Here is a tiny trained network, its code and every weight. The questions are about switching its units off for an input and a target symbol, where a switched-off unit gives its printed mean instead of its output.

import numpy as np


def w(rows, s, z=0):
    codes = np.array(rows[::2]) - 128.0
    scale = np.full(codes.shape[1], s)
    scale[-1] = z or s
    return codes * scale


def f(y):
    return np.maximum(y, 0)


def softmax(a):
    e = np.exp(a - a.max(-1, keepdims=True))
    return e / e.sum(-1, keepdims=True)


def log_softmax(a):
    a = a - a.max(-1, keepdims=True)
    return a - np.log(np.exp(a).sum(-1, keepdims=True))


def net(x, mask):
    ids = ['βγζμπτφ'.index(c) for c in x.split()]
    T = len(ids)
    res = E[ids] + P[:T]
    u = 0
    for l in range(2):
        r = res
        for j in range(2):
            rows = slice(3 * j, 3 * j + 3)
            q, k, v = (r @ M[l][rows].T for M in (Q, K, V))
            z = softmax(np.where(np.tri(T) > 0, q @ k.T / 3**0.5, -1e9)) @ v
            o = O[l][rows]
            res = res + np.where(mask[u + j], z, o[:, -1]) @ o[:, :-1]
        u += 2
        y = f(res @ A[l][:, :-1].T + A[l][:, -1])
        res = res + np.where(mask[u : u + 12], y, B[l][:, -1]) @ B[l][:, :-1]
        u += 12
    return log_softmax(res[-1] @ U[:, :-1].T + U[:, -1])


Q, K, V, O, A, B = {}, {}, {}, {}, {}, {}
E = w([
[106,107,116],'β',
[105,106,116],'γ',
[103,101,118],'ζ',
[87,88,146],'μ',
[140,92,69],'π',
[118,192,249],'τ',
[115,221,83],'φ',
],0.018)
P = w([
[215,151,152],'0',
[187,129,145],'1',
[168,129,133],'2',
[146,130,119],'3',
[127,134,110],'4',
[107,135,101],'5',
[90,141,93],'6',
[72,139,87],'7',
[57,139,81],'8',
[41,138,76],'9',
[26,136,71],'10',
[13,135,66],'11',
[1,138,60],'12',
],0.0094)
Q[0] = w([
[136,87,209],'0.h1',
[150,202,150],'0.h1',
[188,226,250],'0.h1',
[104,135,116],'0.h2',
[94,128,132],'0.h2',
[130,127,111],'0.h2',
],0.011)
K[0] = w([
[172,38,242],'0.h1',
[165,224,159],'0.h1',
[214,242,254],'0.h1',
[101,137,112],'0.h2',
[91,142,143],'0.h2',
[139,139,120],'0.h2',
],0.0095)
V[0] = w([
[70,165,74],'0.h1',
[78,213,167],'0.h1',
[166,74,119],'0.h1',
[100,56,86],'0.h2',
[100,119,106],'0.h2',
[3,102,118],'0.h2',
],0.0073)
O[0] = w([
[207,181,82,253],'0.h1',
[111,198,129,160],'0.h1',
[125,82,133,85],'0.h1',
[109,190,83,141],'0.h2',
[126,138,79,148],'0.h2',
[1,148,81,198],'0.h2',
],0.0059,0.0024)
A[0] = w([
[166,52,34,140],'0.n1',
[127,127,129,122],'0.n2',
[207,93,36,149],'0.n3',
[1,21,171,165],'0.n4',
[160,98,28,124],'0.n5',
[75,52,204,115],'0.n6',
[165,77,73,150],'0.n7',
[102,73,156,115],'0.n8',
[9,154,98,255],'0.n9',
[180,86,81,129],'0.n10',
[155,249,100,119],'0.n11',
[71,71,167,86],'0.n12',
],0.0065,0.006)
B[0] = w([
[74,69,180,159],'0.n1',
[127,122,137,128],'0.n2',
[60,144,191,149],'0.n3',
[140,87,2,191],'0.n4',
[72,107,140,154],'0.n5',
[150,129,32,142],'0.n6',
[81,130,131,148],'0.n7',
[166,159,97,135],'0.n8',
[43,147,42,246],'0.n9',
[78,145,141,137],'0.n10',
[128,194,127,161],'0.n11',
[146,194,111,134],'0.n12',
],0.0075,0.012)
Q[1] = w([
[153,141,171],'1.h1',
[55,135,22],'1.h1',
[143,152,131],'1.h1',
[249,247,201],'1.h2',
[133,52,142],'1.h2',
[172,178,163],'1.h2',
],0.017)
K[1] = w([
[114,120,248],'1.h1',
[114,142,4],'1.h1',
[83,139,157],'1.h1',
[188,110,124],'1.h2',
[130,222,187],'1.h2',
[185,112,122],'1.h2',
],0.014)
V[1] = w([
[226,95,97],'1.h1',
[78,103,166],'1.h1',
[43,98,143],'1.h1',
[144,104,23],'1.h2',
[127,2,112],'1.h2',
[166,145,6],'1.h2',
],0.009)
O[1] = w([
[189,90,37,24],'1.h1',
[55,121,177,115],'1.h1',
[91,111,217,213],'1.h1',
[222,75,124,250],'1.h2',
[119,2,141,113],'1.h2',
[225,109,131,254],'1.h2',
],0.0098)
A[1] = w([
[215,183,218,144],'1.n1',
[1,96,143,97],'1.n2',
[180,124,170,220],'1.n3',
[165,144,139,254],'1.n4',
[107,124,57,243],'1.n5',
[192,106,34,112],'1.n6',
[218,69,121,170],'1.n7',
[15,162,95,160],'1.n8',
[119,201,66,1],'1.n9',
[173,21,97,160],'1.n10',
[87,90,33,67],'1.n11',
[128,128,128,122],'1.n12',
],0.0089,0.0083)
B[1] = w([
[167,14,182,179],'1.n1',
[75,53,175,233],'1.n2',
[64,202,136,181],'1.n3',
[92,214,110,207],'1.n4',
[138,188,153,253],'1.n5',
[218,130,150,190],'1.n6',
[103,165,57,200],'1.n7',
[255,143,189,238],'1.n8',
[29,34,122,183],'1.n9',
[113,114,17,251],'1.n10',
[239,69,163,178],'1.n11',
[125,127,129,128],'1.n12',
],0.0088,0.011)
U = w([
[100,128,133,81],'β',
[77,127,127,108],'γ',
[5,139,97,171],'ζ',
[144,119,98,130],'μ',
[149,62,149,35],'π',
[187,117,189,119],'τ',
[139,195,126,254],'φ',
],0.015,0.0042)

Each question gives the input, a string of symbols that net reads in full, and the target symbol t.
The units are the heads (3 rows each of Q, K, V and O) and the neurons (one row each of A and B). Each row of codes is followed by its name. A weight is (code - 128) times the scale printed after its matrix; where a second scale follows, it is the last column's (O, A, B and U).
mask holds one flag per unit, layer by layer, with each layer's heads first. A switched-off unit (its flag False) gives its mean, the last column of its rows in O or B, instead of its output. The means were averaged over made-up inputs and are rounded, as every weight is.
A unit's drop is (log p(t) with every unit on - log p(t) with that unit switched off) / (log p(t) with every unit on - log p(t) with every unit switched off).
The circuit of an input: a set's keep is (log p(t) with only the set's units on - log p(t) with every unit switched off) / (log p(t) with every unit on - log p(t) with every unit switched off). Starting from the 12 units with the biggest drops (on a tie, the unit counted first), units are removed one at a time, each time the one whose removal leaves the highest keep (on an exact tie, the one counted first), for as long as the keep stays at least 0.8.
units of the circuit, in order: the units of the circuit, biggest drop first
top k neurons: the k neurons with the biggest drops, biggest first
top k neurons in layer l: the k neurons of layer l with the biggest drops, biggest first
which heads matter: for each layer, one digit per head in row order, 1 if its drop is at least 0.15 and else 0, layers parted by /
input π ζ ζ π γ ζ τ ζ φ ζ τ ζ ζ, target τ: top 2 neurons => (1.n8 0.n11)
input γ π μ ζ φ μ μ μ μ γ γ, target μ: top 2 neurons => (0.n4 0.n6)
input π ζ τ μ, target τ: which heads matter => 10 / 01
input μ ζ γ μ ζ τ β, target τ: which heads matter => 10 / 01
input ζ β π ζ γ μ, target μ: which heads matter => 01 / 00
input τ τ β β φ ζ π ζ γ, target π: which heads matter => 11 / 01
input ζ ζ ζ ζ β ζ ζ π, target π: top 3 neurons => (0.n3 0.n1 1.n8)
input β μ ζ τ ζ ζ ζ ζ γ, target ζ: which heads matter => 00 / 11
input τ γ ζ ζ, target ζ: top 4 neurons => (0.n6 0.n3 1.n8 0.n7)
input ζ ζ φ τ ζ ζ π β μ μ γ, target μ: top 3 neurons => (0.n4 0.n9 0.n3)
input ζ ζ τ τ ζ γ, target τ: top 3 neurons => (1.n8 0.n4 0.n11)
input φ β μ ζ β, target μ: top 2 neurons in layer 0 => (0.n4 0.n6)
input ζ μ ζ ζ γ φ ζ ζ π μ π, target π: top 3 neurons => (0.n3 0.n1 0.n4)
input φ τ π, target φ: top 2 neurons => (0.n11 1.n8)
input π ζ ζ φ μ ζ μ β τ τ β, target τ: top 2 neurons => (1.n8 1.n2)
input β μ ζ π ζ γ, target π: top 4 neurons in layer 0 => (0.n3 0.n1 0.n10 0.n5)
input τ μ φ φ φ ζ π μ ζ ζ τ ζ τ, target ζ: top 3 neurons => (1.n8 0.n4 1.n11)
input β μ ζ, target μ: top 2 neurons => (0.n6 0.n4)
input γ γ φ φ ζ γ β, target ζ: units of the circuit, in order => (0.n4 1.h1 1.n6 1.n11)
input μ φ τ φ γ, target φ: which heads matter => 00 / 01
input φ ζ φ γ γ, target φ: units of the circuit, in order => (0.n11 0.h1 1.h2)
input ζ π ζ ζ β, target ζ: which heads matter => 11 / 00
